Below is a small trained network, with its code and all its weights. Each question gives an input and a target symbol and asks what happens when units are switched off, that is, made to give their printed mean instead of their output.

import numpy as np


def w(rows, s, z=0):
    codes = np.array(rows[::2]) - 128.0
    scale = np.full(codes.shape[1], s)
    scale[-1] = z or s
    return codes * scale


def f(y):
    return np.maximum(y, 0)


def softmax(a):
    e = np.exp(a - a.max(-1, keepdims=True))
    return e / e.sum(-1, keepdims=True)


def log_softmax(a):
    a = a - a.max(-1, keepdims=True)
    return a - np.log(np.exp(a).sum(-1, keepdims=True))


def net(x, mask):
    ids = ['αβγλμξπτφω'.index(c) for c in x.split()]
    T = len(ids)
    res = E[ids] + P[:T]
    u = 0
    for l in range(2):
        r = res
        for j in range(3):
            rows = slice(2 * j, 2 * j + 2)
            q, k, v = (r @ M[l][rows].T for M in (Q, K, V))
            z = softmax(np.where(np.tri(T) > 0, q @ k.T / 2**0.5, -1e9)) @ v
            o = O[l][rows]
            res = res + np.where(mask[u + j], z, o[:, -1]) @ o[:, :-1]
        u += 3
        y = f(res @ A[l][:, :-1].T + A[l][:, -1])
        res = res + np.where(mask[u : u + 12], y, B[l][:, -1]) @ B[l][:, :-1]
        u += 12
    return log_softmax(res[-1] @ U[:, :-1].T + U[:, -1])


Q, K, V, O, A, B = {}, {}, {}, {}, {}, {}
E = w([
[55,111,93,153],'α',
[161,213,63,55],'β',
[92,3,167,221],'γ',
[185,73,123,125],'λ',
[91,111,149,136],'μ',
[171,157,105,78],'ξ',
[132,17,117,174],'π',
[61,172,56,96],'τ',
[112,66,77,168],'φ',
[247,139,118,108],'ω',
],0.012)
P = w([
[120,11,83,86],'0',
[120,159,44,164],'1',
[117,144,212,89],'2',
[122,179,38,149],'3',
[103,135,194,141],'4',
[132,174,42,140],'5',
[98,129,186,162],'6',
[134,169,41,140],'7',
[99,125,183,163],'8',
[143,164,41,134],'9',
[101,124,182,167],'10',
[141,164,40,134],'11',
[104,118,182,161],'12',
],0.013)
Q[0] = w([
[141,144,86,174],'L0H1',
[114,114,110,130],'L0H1',
[63,106,107,162],'L0H2',
[81,93,126,165],'L0H2',
[247,152,78,151],'L0H3',
[146,161,185,132],'L0H3',
],0.013)
K[0] = w([
[138,136,34,120],'L0H1',
[24,120,117,160],'L0H1',
[120,107,115,183],'L0H2',
[96,109,129,198],'L0H2',
[145,104,57,139],'L0H3',
[130,111,184,4],'L0H3',
],0.011)
V[0] = w([
[54,182,103,122],'L0H1',
[255,188,107,209],'L0H1',
[122,117,155,116],'L0H2',
[47,146,145,191],'L0H2',
[71,166,133,200],'L0H3',
[168,166,148,170],'L0H3',
],0.0088)
O[0] = w([
[95,202,80,149,171],'L0H1',
[156,158,137,2,140],'L0H1',
[77,90,158,124,66],'L0H2',
[94,187,133,155,15],'L0H2',
[155,191,118,115,54],'L0H3',
[75,165,136,83,5],'L0H3',
],0.0074,0.0017)
A[0] = w([
[176,140,94,83,119],'L0N1',
[105,163,74,134,27],'L0N2',
[103,181,176,118,177],'L0N3',
[165,142,80,112,14],'L0N4',
[104,192,67,129,3],'L0N5',
[62,104,134,162,124],'L0N6',
[153,165,171,202,175],'L0N7',
[140,195,129,184,221],'L0N8',
[155,177,141,138,106],'L0N9',
[112,90,134,122,100],'L0N10',
[172,190,86,105,157],'L0N11',
[124,114,11,99,232],'L0N12',
],0.011,0.003)
B[0] = w([
[81,114,73,200,179],'L0N1',
[194,141,161,140,169],'L0N2',
[141,245,84,59,143],'L0N3',
[102,143,154,191,165],'L0N4',
[152,102,160,123,182],'L0N5',
[73,128,178,167,161],'L0N6',
[255,135,160,55,152],'L0N7',
[169,37,120,37,176],'L0N8',
[76,124,124,31,140],'L0N9',
[147,72,169,119,146],'L0N10',
[87,69,161,160,201],'L0N11',
[151,123,83,234,254],'L0N12',
],0.0061,0.0098)
Q[1] = w([
[81,105,87,87],'L1H1',
[171,136,110,170],'L1H1',
[106,154,183,79],'L1H2',
[105,161,108,174],'L1H2',
[131,121,59,122],'L1H3',
[94,170,245,76],'L1H3',
],0.011)
K[1] = w([
[146,38,146,205],'L1H1',
[126,197,16,130],'L1H1',
[126,251,154,111],'L1H2',
[98,2,147,177],'L1H2',
[154,50,144,123],'L1H3',
[141,231,202,106],'L1H3',
],0.0076)
V[1] = w([
[185,188,117,113],'L1H1',
[95,156,134,162],'L1H1',
[195,111,118,82],'L1H2',
[136,89,150,156],'L1H2',
[53,155,97,169],'L1H3',
[169,133,6,134],'L1H3',
],0.012)
O[1] = w([
[99,56,197,137,81],'L1H1',
[184,45,165,42,125],'L1H1',
[235,94,108,54,138],'L1H2',
[51,21,95,80,253],'L1H2',
[87,182,113,254,102],'L1H3',
[254,115,38,197,188],'L1H3',
],0.0085,0.012)
A[1] = w([
[94,125,99,99,60],'L1N1',
[120,100,98,150,157],'L1N2',
[104,77,29,159,109],'L1N3',
[234,102,101,122,5],'L1N4',
[159,77,175,118,106],'L1N5',
[174,144,86,90,142],'L1N6',
[121,188,136,4,143],'L1N7',
[151,211,79,160,155],'L1N8',
[163,81,75,137,254],'L1N9',
[178,121,179,255,123],'L1N10',
[123,85,124,104,122],'L1N11',
[47,150,114,195,100],'L1N12',
],0.0096,0.005)
B[1] = w([
[73,27,64,93,142],'L1N1',
[147,113,187,195,186],'L1N2',
[136,168,190,145,253],'L1N3',
[153,207,163,62,196],'L1N4',
[38,145,107,12,158],'L1N5',
[201,173,119,122,172],'L1N6',
[239,94,122,254,140],'L1N7',
[98,33,35,38,159],'L1N8',
[121,102,146,171,251],'L1N9',
[37,155,26,17,176],'L1N10',
[50,180,182,125,170],'L1N11',
[185,245,213,43,171],'L1N12',
],0.0064,0.022)
U = w([
[106,249,183,108,110],'α',
[175,95,32,139,25],'β',
[38,130,158,60,4],'γ',
[115,35,99,51,215],'λ',
[126,162,240,175,142],'μ',
[213,149,184,204,203],'ξ',
[69,10,87,172,119],'π',
[73,162,40,89,168],'τ',
[126,78,134,254,211],'φ',
[173,212,167,43,7],'ω',
],0.0071,0.0044)

Each question gives the input, a string of symbols that net reads in full, and the target symbol t.
The units are the heads (2 rows each of Q, K, V and O) and the neurons (one row each of A and B). Each row of codes is followed by its name. A weight is (code - 128) times the scale printed after its matrix; where a second scale follows, it is the last column's (O, A, B and U).
mask holds one flag per unit, layer by layer, with each layer's heads first. A switched-off unit (its flag False) gives its mean, the last column of its rows in O or B, instead of its output. The means were averaged over made-up inputs and are rounded, as every weight is.
A unit's drop is (log p(t) with every unit on - log p(t) with that unit switched off) / (log p(t) with every unit on - log p(t) with every unit switched off).
The circuit of an input: a set's keep is (log p(t) with only the set's units on - log p(t) with every unit switched off) / (log p(t) with every unit on - log p(t) with every unit switched off). Starting from the 12 units with the biggest drops (on a tie, the unit counted first), units are removed one at a time, each time the one whose removal leaves the highest keep (on an exact tie, the one counted first), for as long as the keep stays at least 0.8.
circuit, biggest first: the units of the circuit, biggest drop first
most important unit: the unit with the biggest drop
k most important neurons: the k neurons with the biggest drops, biggest first
k most important neurons of layer l: the k neurons of layer l with the biggest drops, biggest first
which heads matter: for each layer, one digit per head in row order, 1 if its drop is at least 0.15 and else 0, layers parted by /
input α γ λ φ, target α: circuit, biggest first => [L1N12, L0H1, L1H2, L1H3]
input π ξ λ β τ ω ξ φ, target π: most important unit => L0H1
input λ λ ξ α λ λ π φ, target λ: circuit, biggest first => [L0H1, L1H3, L1H2]
input ω λ γ τ α λ λ α α, target α: 3 most important neurons => [L0N12, L0N6, L1N12]
input τ ω γ φ α τ γ λ, target τ: 4 most important neurons => [L1N10, L1N8, L1N12, L0N12]
input γ ξ μ ξ ω λ α α, target γ: 2 most important neurons of layer 1 => [L1N12, L1N1]
input τ τ μ φ, target τ: circuit, biggest first => [L1N10, L1H3, L0H1]
input ω μ λ ξ τ ξ, target ω: circuit, biggest first => [L1N4, L1H3, L1H2]
input λ τ ω α β γ, target λ: which heads matter => 101 / 011
input α β α β α λ γ π ξ ξ φ τ, target α: which heads matter => 100 / 011
input τ ξ λ ξ μ λ, target τ: circuit, biggest first => [L1N10, L1H3, L0H1, L1H2]
input γ α ω β λ ξ π α ξ τ φ λ, target γ: circuit, biggest first => [L1H3, L0H1, L0N6, L1H2]
input λ ξ μ γ β λ ξ α λ α, target λ: which heads matter => 111 / 011
input τ τ λ λ π ω, target τ: 3 most important neurons => [L1N10, L1N8, L1N12]
input λ α λ τ ξ α τ λ λ λ β, target β: which heads matter => 000 / 010
input ω γ λ ω λ λ γ τ λ α μ ω, target ω: circuit, biggest first => [L1N4, L1H3, L0H2]
input τ τ α φ β λ ω, target ω: 4 most important neurons of layer 0 => [L0N12, L0N7, L0N8, L0N1]
input ω λ ξ, target ξ: which heads matter => 000 / 111
input β ω λ λ, target β: 3 most important neurons => [L1N8, L1N10, L0N12]
input τ ξ ω ξ τ λ λ λ α ξ ξ ξ, target τ: 4 most important neurons => [L1N10, L1N8, L1N12, L0N12]
input μ α τ λ τ τ λ λ τ λ, target μ: which heads matter => 100 / 011
